Below is a small trained network, with its code and all its weights. Each question gives an input and a class and asks what happens when units are switched off, that is, made to give their printed mean instead of their output.

import numpy as np


def w(rows, s, z=0):
    codes = np.array(rows[::2]) - 128.0
    scale = np.full(codes.shape[1], s)
    scale[-1] = z or s
    return codes * scale


def f(y):
    return np.maximum(y, 0)


def log_softmax(a):
    a = a - a.max(-1, keepdims=True)
    return a - np.log(np.exp(a).sum(-1, keepdims=True))


def net(x, mask):
    res = np.array(x, float).reshape(1, 5) / 4 @ E
    y = f(res @ A[0][:, :-1].T + A[0][:, -1])
    res = res + np.where(mask, y, B[0][:, -1]) @ B[0][:, :-1]
    return log_softmax(res[-1] @ U[:, :-1].T + U[:, -1])


A, B = {}, {}
E = w([
[61,104,145,108,149,189,163,151,180,112],'x0',
[148,248,103,118,200,39,112,183,114,50],'x1',
[109,181,137,60,112,163,189,154,37,168],'x2',
[155,98,150,157,100,139,118,111,47,99],'x3',
[92,128,116,66,218,205,142,204,120,93],'x4',
],0.012)
A[0] = w([
[70,74,154,106,105,179,177,129,139,226,203],'n1',
[85,213,117,112,201,123,127,147,55,116,207],'n2',
[117,106,125,103,142,128,184,201,136,112,156],'n3',
[147,147,96,54,153,100,160,205,127,64,191],'n4',
[165,130,162,110,80,125,140,119,43,143,252],'n5',
[100,72,136,104,138,177,153,122,135,185,227],'n6',
[157,97,101,174,162,75,5,113,159,109,229],'n7',
[127,142,155,156,85,99,134,62,54,156,253],'n8',
[75,150,70,20,126,131,129,166,128,89,201],'n9',
[141,121,114,124,132,102,74,104,194,88,236],'n10',
[128,147,150,177,96,103,95,116,130,83,153],'n11',
[146,169,108,176,148,93,91,97,198,113,183],'n12',
[137,119,89,36,181,150,164,152,132,137,231],'n13',
],0.011,0.0025)
B[0] = w([
[156,145,249,99,38,201,96,89,164,198,241],'n1',
[159,80,18,94,87,160,205,176,82,126,246],'n2',
[176,161,123,201,124,109,108,124,71,132,184],'n3',
[190,118,46,175,87,117,176,183,57,66,237],'n4',
[153,179,156,78,243,102,236,39,144,153,211],'n5',
[192,151,187,71,32,160,26,108,157,254,213],'n6',
[88,63,97,120,135,125,35,102,185,20,249],'n7',
[62,134,91,68,168,41,230,48,143,138,223],'n8',
[173,156,128,203,65,233,149,147,66,105,217],'n9',
[147,104,164,220,136,65,10,211,168,27,208],'n10',
[131,101,60,131,225,102,120,90,218,156,190],'n11',
[90,77,152,93,117,76,109,139,97,65,217],'n12',
[179,134,132,162,68,167,139,116,74,166,208],'n13',
],0.0083,0.015)
U = w([
[50,211,135,79,237,89,211,52,82,144,87],'0',
[188,192,70,169,114,156,181,195,13,117,3],'1',
[101,169,255,112,68,167,105,95,132,224,187],'2',
[35,94,138,186,159,76,76,122,153,40,223],'3',
],0.0095,0.0012)

Each question gives the input, the list of numbers given to net, and the class t.
The units are the neurons (one row each of A and B). Each row of codes is followed by its name. A weight is (code - 128) times the scale printed after its matrix; where a second scale follows, it is the last column's (A, B and U).
mask holds one flag per neuron, in row order. A switched-off neuron (its flag False) gives its mean, the last column of its row in B, instead of its output. The means were averaged over made-up inputs and are rounded, as every weight is.
A unit's drop is (log p(t) with every unit on - log p(t) with that unit switched off) / (log p(t) with every unit on - log p(t) with every unit switched off).
The circuit of an input: a set's keep is (log p(t) with only the set's units on - log p(t) with every unit switched off) / (log p(t) with every unit on - log p(t) with every unit switched off). Starting from the 12 units with the biggest drops (on a tie, the unit counted first), units are removed one at a time, each time the one whose removal leaves the highest keep (on an exact tie, the one counted first), for as long as the keep stays at least 0.8.
circuit, biggest first: the units of the circuit, biggest drop first
top k neurons: the k neurons with the biggest drops, biggest first
drop of u: that unit's drop, to one decimal
input [-7,-3,0,-5,-7], class 0: circuit, biggest first -> n8
input [-2,-1,1,-4,-3], class 0: top 3 neurons -> n6, n1, n7
input [-7,8,8,-5,-8], class 0: top 2 neurons -> n8, n5
input [0,6,2,7,-2], class 0: circuit, biggest first -> n5, n8
input [7,1,2,0,-1], class 2: top 3 neurons -> n2, n4, n1
input [1,-2,6,-2,2], class 2: top 2 neurons -> n1, n6
input [-2,-6,-4,0,-6], class 3: drop of n7 -> 0.5
input [1,-2,0,7,1], class 2: drop of n5 -> -0.1
input [7,5,0,-7,0], class 1: drop of n6 -> 0.0
input [2,-1,-3,6,3], class 2: drop of n10 -> 0.7
